Below is a small trained network, with its code and all its weights. Each question gives an input and a target symbol and asks what happens when units are switched off, that is, made to give their printed mean instead of their output.

import numpy as np


def w(rows, s, z=0):
    codes = np.array(rows[::2]) - 128.0
    scale = np.full(codes.shape[1], s)
    scale[-1] = z or s
    return codes * scale


def f(y):
    return y / 2 * (1 + np.tanh(0.7978845608 * (y + 0.044715 * y**3)))


def softmax(a):
    e = np.exp(a - a.max(-1, keepdims=True))
    return e / e.sum(-1, keepdims=True)


def log_softmax(a):
    a = a - a.max(-1, keepdims=True)
    return a - np.log(np.exp(a).sum(-1, keepdims=True))


def net(x, mask):
    ids = ['βδζθξπω'.index(c) for c in x.split()]
    T = len(ids)
    res = E[ids] + P[:T]
    r = res
    for j in range(2):
        rows = slice(3 * j, 3 * j + 3)
        q, k, v = (r @ M[0][rows].T for M in (Q, K, V))
        z = softmax(np.where(np.tri(T) > 0, q @ k.T / 3**0.5, -1e9)) @ v
        o = O[0][rows]
        res = res + np.where(mask[j], z, o[:, -1]) @ o[:, :-1]
    y = f(res @ A[0][:, :-1].T + A[0][:, -1])
    res = res + np.where(mask[2:10], y, B[0][:, -1]) @ B[0][:, :-1]
    return log_softmax(res[-1] @ U[:, :-1].T + U[:, -1])


Q, K, V, O, A, B = {}, {}, {}, {}, {}, {}
E = w([
[88,140,99,98,131,50],'β',
[82,127,131,176,88,25],'δ',
[70,215,203,167,76,42],'ζ',
[205,234,251,125,170,195],'θ',
[95,181,177,81,235,118],'ξ',
[108,157,140,58,72,213],'π',
[215,89,156,202,134,118],'ω',
],0.013)
P = w([
[150,144,104,86,115,39],'0',
[159,116,154,84,85,9],'1',
[221,79,3,76,129,243],'2',
[141,123,114,155,66,96],'3',
[109,58,168,120,104,28],'4',
[140,75,31,161,103,228],'5',
[138,186,129,129,123,145],'6',
[114,56,155,136,95,25],'7',
[84,88,29,207,139,210],'8',
[137,187,151,160,154,205],'9',
[124,50,144,119,119,12],'10',
],0.011)
Q[0] = w([
[141,135,54,55,178,204],'head 1',
[143,155,40,197,112,174],'head 1',
[150,150,53,212,125,184],'head 1',
[151,174,58,195,164,230],'head 2',
[2,85,125,138,113,115],'head 2',
[97,166,93,160,18,37],'head 2',
],0.0091)
K[0] = w([
[255,93,148,142,101,96],'head 1',
[156,114,112,136,195,115],'head 1',
[189,150,79,137,82,61],'head 1',
[85,148,100,21,53,105],'head 2',
[60,189,53,187,181,148],'head 2',
[98,182,113,174,174,115],'head 2',
],0.01)
V[0] = w([
[106,182,168,254,132,110],'head 1',
[118,163,182,215,253,115],'head 1',
[75,141,171,113,148,186],'head 1',
[198,110,135,196,135,169],'head 2',
[139,96,69,179,40,117],'head 2',
[167,54,162,121,139,142],'head 2',
],0.0097)
O[0] = w([
[55,176,142,154,22,39,254],'head 1',
[111,130,29,171,139,95,133],'head 1',
[78,72,243,43,120,92,77],'head 1',
[254,122,235,149,79,25,65],'head 2',
[244,121,5,6,3,95,148],'head 2',
[209,182,125,165,248,50,47],'head 2',
],0.0063,0.0067)
A[0] = w([
[254,218,68,224,174,129,120],'neuron 1',
[71,69,61,153,74,88,76],'neuron 2',
[139,71,79,53,133,172,251],'neuron 3',
[91,88,120,153,102,138,76],'neuron 4',
[115,160,186,217,46,145,145],'neuron 5',
[116,133,189,127,96,79,120],'neuron 6',
[118,138,109,177,119,106,149],'neuron 7',
[109,175,116,200,168,54,61],'neuron 8',
],0.0085,0.0024)
B[0] = w([
[32,120,121,69,86,104,147],'neuron 1',
[83,146,103,147,85,200,235],'neuron 2',
[205,49,226,255,236,147,146],'neuron 3',
[29,168,229,114,225,122,153],'neuron 4',
[117,21,87,122,101,175,252],'neuron 5',
[111,105,33,137,86,198,203],'neuron 6',
[120,156,109,46,86,125,173],'neuron 7',
[91,51,124,238,129,135,184],'neuron 8',
],0.0059,0.012)
U = w([
[153,65,36,111,175,164,215],'β',
[179,158,44,162,124,147,210],'δ',
[85,77,89,38,116,157,80],'ζ',
[150,140,174,222,106,119,72],'θ',
[83,95,118,129,177,96,81],'ξ',
[111,8,167,2,129,143,114],'π',
[190,100,110,145,101,81,253],'ω',
],0.0089,0.0024)

Each question gives the input, a string of symbols that net reads in full, and the target symbol t.
The units are the heads (3 rows each of Q, K, V and O) and the neurons (one row each of A and B). Each row of codes is followed by its name. A weight is (code - 128) times the scale printed after its matrix; where a second scale follows, it is the last column's (O, A, B and U).
mask holds one flag per unit, heads first, then neurons. A switched-off unit (its flag False) gives its mean, the last column of its rows in O or B, instead of its output. The means were averaged over made-up inputs and are rounded, as every weight is.
A unit's drop is (log p(t) with every unit on - log p(t) with that unit switched off) / (log p(t) with every unit on - log p(t) with every unit switched off).
The circuit of an input: a set's keep is (log p(t) with only the set's units on - log p(t) with every unit switched off) / (log p(t) with every unit on - log p(t) with every unit switched off). Starting from all 10 units, units are removed one at a time, each time the one whose removal leaves the highest keep (on an exact tie, the one counted first), for as long as the keep stays at least 0.8.
units of the circuit, in order: the units of the circuit, biggest drop first
k most important neurons: the k neurons with the biggest drops, biggest first
heads that matter: for each layer, one digit per head in row order, 1 if its drop is at least 0.15 and else 0, layers parted by /
drop when u is switched off: that unit's drop, to one decimal
input θ ζ δ π ζ, target π: 2 most important neurons	(neuron 5; neuron 2)
input ζ ζ δ ζ θ δ ξ ζ, target ξ: units of the circuit, in order	(head 2; head 1)
input ζ ζ ω ζ, target ζ: units of the circuit, in order	(neuron 5; head 2; neuron 3)
input ω ζ ζ β ξ β, target δ: heads that matter	10
input ξ ζ ζ ζ δ ξ ζ ξ, target ξ: units of the circuit, in order	(head 2; neuron 5)
input θ θ ζ ζ δ ξ ζ β, target ξ: heads that matter	01
input θ ω θ ξ, target θ: 2 most important neurons	(neuron 5; neuron 8)
input ζ ω ξ ζ δ δ ξ δ, target ξ: most important neuron	(neuron 4)
input ζ ζ ζ ζ ζ, target ζ: heads that matter	01
input δ ζ δ ζ ζ ζ δ δ ω δ β, target ω: heads that matter	01
input θ ζ ζ θ δ, target θ: 2 most important neurons	(neuron 8; neuron 1)
input ζ ζ δ θ θ, target θ: 2 most important neurons	(neuron 8; neuron 7)
input δ ζ δ ζ ω ζ ω ζ, target ω: drop when head 2 is switched off	1.7
input ω ζ ξ ζ δ ζ ω π ζ π ζ, target π: drop when head 1 is switched off	1.1
input ζ θ ζ ω ζ β ξ ξ ζ ξ β, target ξ: drop when head 2 is switched off	0.6
input θ ξ ω π β, target ω: drop when neuron 5 is switched off	0.2
input ζ ω π ω δ, target ω: most important neuron	(neuron 5)
